Here is a tiny trained network, its code and every weight. The questions are about switching its units off for an input and a target symbol, where a switched-off unit gives its printed mean instead of its output.

import numpy as np


def w(rows, s, z=0):
    codes = np.array(rows[::2]) - 128.0
    scale = np.full(codes.shape[1], s)
    scale[-1] = z or s
    return codes * scale


def norm(h):
    return h / np.sqrt((h * h).mean(-1, keepdims=True) + 1e-5)


def f(y):
    return np.maximum(y, 0)


def softmax(a):
    e = np.exp(a - a.max(-1, keepdims=True))
    return e / e.sum(-1, keepdims=True)


def log_softmax(a):
    a = a - a.max(-1, keepdims=True)
    return a - np.log(np.exp(a).sum(-1, keepdims=True))


def net(x, mask):
    ids = ['ΓΔΘΣΩαβεζηλμξπψ'.index(c) for c in x.split()]
    T = len(ids)
    res = E[ids] + P[:T]
    u = 0
    for l in range(3):
        q, k, v = (norm(res) @ M[l].T for M in (Q, K, V))
        z = softmax(np.where(np.tri(T) > 0, q @ k.T / 4**0.5, -1e9)) @ v
        res = res + np.where(mask[u], z, O[l][:, -1]) @ O[l][:, :-1]
        u += 1
        y = f(norm(res) @ A[l][:, :-1].T + A[l][:, -1])
        res = res + np.where(mask[u : u + 4], y, B[l][:, -1]) @ B[l][:, :-1]
        u += 4
    return log_softmax(norm(res)[-1] @ U[:, :-1].T + U[:, -1])


Q, K, V, O, A, B = {}, {}, {}, {}, {}, {}
E = w([
[78,129,155,97],'Γ',
[131,126,120,178],'Δ',
[108,190,93,122],'Θ',
[185,238,109,45],'Σ',
[122,178,78,125],'Ω',
[83,94,141,116],'α',
[109,56,132,131],'β',
[160,117,180,84],'ε',
[114,67,118,125],'ζ',
[160,119,187,73],'η',
[151,117,170,88],'λ',
[29,159,115,160],'μ',
[201,112,15,76],'ξ',
[117,124,252,110],'π',
[197,158,111,146],'ψ',
],0.021)
P = w([
[32,3,171,71],'0',
[103,69,124,28],'1',
[144,84,117,52],'2',
[188,111,118,73],'3',
[205,131,112,93],'4',
[214,148,114,111],'5',
[215,157,115,133],'6',
[221,172,125,155],'7',
[199,179,132,183],'8',
[212,173,130,197],'9',
[214,174,127,199],'10',
],0.0057)
Q[0] = w([
[34,1,117,110],'0.h1',
[190,67,129,218],'0.h1',
[113,248,138,225],'0.h1',
[164,156,48,169],'0.h1',
],0.01)
K[0] = w([
[39,57,24,144],'0.h1',
[190,25,104,207],'0.h1',
[94,241,254,245],'0.h1',
[196,241,91,199],'0.h1',
],0.0073)
V[0] = w([
[182,81,114,253],'0.h1',
[179,94,183,79],'0.h1',
[111,57,211,58],'0.h1',
[170,163,237,203],'0.h1',
],0.0051)
O[0] = w([
[29,196,254,103,7],'0.h1',
[243,210,198,163,234],'0.h1',
[247,58,45,123,249],'0.h1',
[50,218,74,81,21],'0.h1',
],0.0051,0.0016)
A[0] = w([
[101,246,223,136,48],'0.n1',
[82,146,127,255,116],'0.n2',
[138,96,168,49,254],'0.n3',
[208,164,235,71,139],'0.n4',
],0.0076,0.00093)
B[0] = w([
[230,129,77,113,189],'0.n1',
[90,137,58,98,168],'0.n2',
[154,2,172,145,214],'0.n3',
[115,77,160,92,255],'0.n4',
],0.0097,0.0053)
Q[1] = w([
[125,93,93,247],'1.h1',
[227,103,73,119],'1.h1',
[68,72,193,143],'1.h1',
[37,127,99,166],'1.h1',
],0.015)
K[1] = w([
[96,127,47,236],'1.h1',
[245,89,104,203],'1.h1',
[75,36,102,46],'1.h1',
[1,160,60,142],'1.h1',
],0.0091)
V[1] = w([
[204,140,127,75],'1.h1',
[160,95,194,222],'1.h1',
[152,72,2,113],'1.h1',
[72,231,208,126],'1.h1',
],0.0062)
O[1] = w([
[16,134,202,187,209],'1.h1',
[253,104,55,136,120],'1.h1',
[101,229,130,74,209],'1.h1',
[113,116,25,169,2],'1.h1',
],0.0061,0.0051)
A[1] = w([
[131,132,126,124,69],'1.n1',
[90,189,109,137,5],'1.n2',
[72,6,171,164,141],'1.n3',
[197,120,163,117,237],'1.n4',
],0.012,0.0028)
B[1] = w([
[80,119,136,126,128],'1.n1',
[211,102,175,106,164],'1.n2',
[153,30,250,122,235],'1.n3',
[56,110,117,222,254],'1.n4',
],0.011,0.0086)
Q[2] = w([
[160,16,228,30],'2.h1',
[142,252,17,116],'2.h1',
[127,177,125,85],'2.h1',
[2,36,174,30],'2.h1',
],0.011)
K[2] = w([
[88,3,163,88],'2.h1',
[137,159,43,218],'2.h1',
[129,133,40,129],'2.h1',
[158,52,177,98],'2.h1',
],0.013)
V[2] = w([
[146,91,22,34],'2.h1',
[247,88,50,42],'2.h1',
[36,70,1,200],'2.h1',
[59,212,134,130],'2.h1',
],0.0083)
O[2] = w([
[137,112,55,55,66],'2.h1',
[254,43,48,43,128],'2.h1',
[76,41,31,149,3],'2.h1',
[8,118,184,106,34],'2.h1',
],0.0091,0.0043)
A[2] = w([
[122,121,138,248,203],'2.n1',
[105,212,99,91,1],'2.n2',
[58,171,115,152,217],'2.n3',
[170,181,130,165,177],'2.n4',
],0.012,0.0059)
B[2] = w([
[190,175,20,195,254],'2.n1',
[55,67,170,109,151],'2.n2',
[92,58,12,181,183],'2.n3',
[89,198,67,128,190],'2.n4',
],0.011,0.0069)
U = w([
[104,11,240,122,254],'Γ',
[138,86,94,143,6],'Δ',
[64,82,163,76,97],'Θ',
[5,153,223,143,103],'Σ',
[71,110,195,40,172],'Ω',
[101,133,145,111,109],'α',
[106,129,141,109,98],'β',
[177,146,138,156,87],'ε',
[110,145,139,109,127],'ζ',
[194,128,162,178,145],'η',
[146,154,135,111,94],'λ',
[17,36,103,116,246],'μ',
[200,38,22,71,43],'ξ',
[142,111,87,90,186],'π',
[113,163,37,251,27],'ψ',
],0.013,0.0047)

Each question gives the input, a string of symbols that net reads in full, and the target symbol t.
The units are the heads (4 rows each of Q, K, V and O) and the neurons (one row each of A and B). Each row of codes is followed by its name. A weight is (code - 128) times the scale printed after its matrix; where a second scale follows, it is the last column's (O, A, B and U).
mask holds one flag per unit, layer by layer, with each layer's heads first. A switched-off unit (its flag False) gives its mean, the last column of its rows in O or B, instead of its output. The means were averaged over made-up inputs and are rounded, as every weight is.
A unit's drop is (log p(t) with every unit on - log p(t) with that unit switched off) / (log p(t) with every unit on - log p(t) with every unit switched off).
The circuit of an input: a set's keep is (log p(t) with only the set's units on - log p(t) with every unit switched off) / (log p(t) with every unit on - log p(t) with every unit switched off). Starting from the 12 units with the biggest drops (on a tie, the unit counted first), units are removed one at a time, each time the one whose removal leaves the highest keep (on an exact tie, the one counted first), for as long as the keep stays at least 0.8.
circuit, biggest first: the units of the circuit, biggest drop first
k most important neurons: the k neurons with the biggest drops, biggest first
top k neurons in layer l: the k neurons of layer l with the biggest drops, biggest first
drop when u is switched off: that unit's drop, to one decimal
input ζ Ω α Δ Σ η Δ α, target η: circuit, biggest first => 0.n4, 2.h1
input Ω Σ Θ, target Ω: most important neuron => 1.n4
input ψ ξ π Σ μ β ξ Σ Σ, target ξ: 4 most important neurons => 0.n4, 1.n3, 0.n3, 1.n2
input Ω ξ Ω, target ξ: circuit, biggest first => 2.h1, 1.n4, 1.n3
input Ω ξ μ Ω α ε ζ ψ Ω ξ, target ψ: circuit, biggest first => 0.h1, 1.n3, 2.h1
input ξ β Θ, target ξ: circuit, biggest first => 1.n4, 2.h1, 1.n3
input ζ Θ Ω Σ Γ Σ, target Σ: circuit, biggest first => 1.h1, 1.n3, 2.h1
input η ζ η ε π Σ β ε π, target η: circuit, biggest first => 2.h1, 0.h1
input Σ π α Σ ξ Θ, target ξ: circuit, biggest first => 1.n4, 1.n3, 2.h1, 1.h1
input ε Δ Θ Γ ε ψ α Δ, target ψ: 4 most important neurons => 0.n1, 1.n3, 1.n2, 2.n3
input β η Θ λ π Σ η Σ μ Δ, target μ: 3 most important neurons => 1.n3, 0.n4, 0.n2
input ψ Σ Σ, target ψ: 3 most important neurons => 1.n3, 0.n1, 1.n4
input β β Σ μ, target μ: 4 most important neurons => 0.n3, 0.n2, 1.n3, 1.n4
input ξ μ Σ, target ξ: circuit, biggest first => 2.h1
input λ α Ω ξ ε Σ Σ Δ μ Σ Σ, target μ: 4 most important neurons => 1.n3, 0.n4, 1.n4, 2.n3
input Θ Ω Γ ξ λ ψ ζ ξ Ω Γ, target η: top 2 neurons in layer 0 => 0.n4, 0.n1
input ζ α λ π Θ Θ ψ Θ Σ, target ψ: 4 most important neurons => 1.n2, 0.n3, 1.n3, 2.n3
input λ ξ ψ Σ ζ ξ Θ Ω, target ξ: 3 most important neurons => 1.n4, 1.n2, 0.n4
input Θ η Σ λ μ Δ, target μ: 3 most important neurons => 1.n3, 0.n2, 1.n4
input ξ Ω Δ, target ξ: 2 most important neurons => 1.n4, 1.n2
input η ζ β Σ Δ μ μ π ψ Δ, target ψ: 2 most important neurons => 0.n1, 1.n2
input λ λ α ε Ω ζ ξ ψ μ α, target η: 2 most important neurons => 2.n1, 0.n4
input Δ Ω π π Ω Σ η Σ Θ μ, target μ: 3 most important neurons => 1.n3, 0.n4, 1.n4
input β α Ω α ξ λ μ, target ξ: most important neuron => 1.n4
input Θ Σ Δ, target Σ: top 2 neurons in layer 0 => 0.n1, 0.n2
input α ψ Σ ψ α ζ η Σ μ Ω, target μ: top 2 neurons in layer 2 => 2.n2, 2.n1
input λ Σ ψ Σ λ ζ ε μ Σ ξ Δ, target ξ: top 2 neurons in layer 0 => 0.n1, 0.n2
input ξ λ ζ η ψ, target ψ: top neuron in layer 2 => 2.n1
input ψ Θ η μ Ω, target μ: top 2 neurons in layer 1 => 1.n3, 1.n4
input α ψ μ λ Ω ξ ζ ε ξ ζ μ, target ξ: drop when 1.n3 is switched off => 0.5
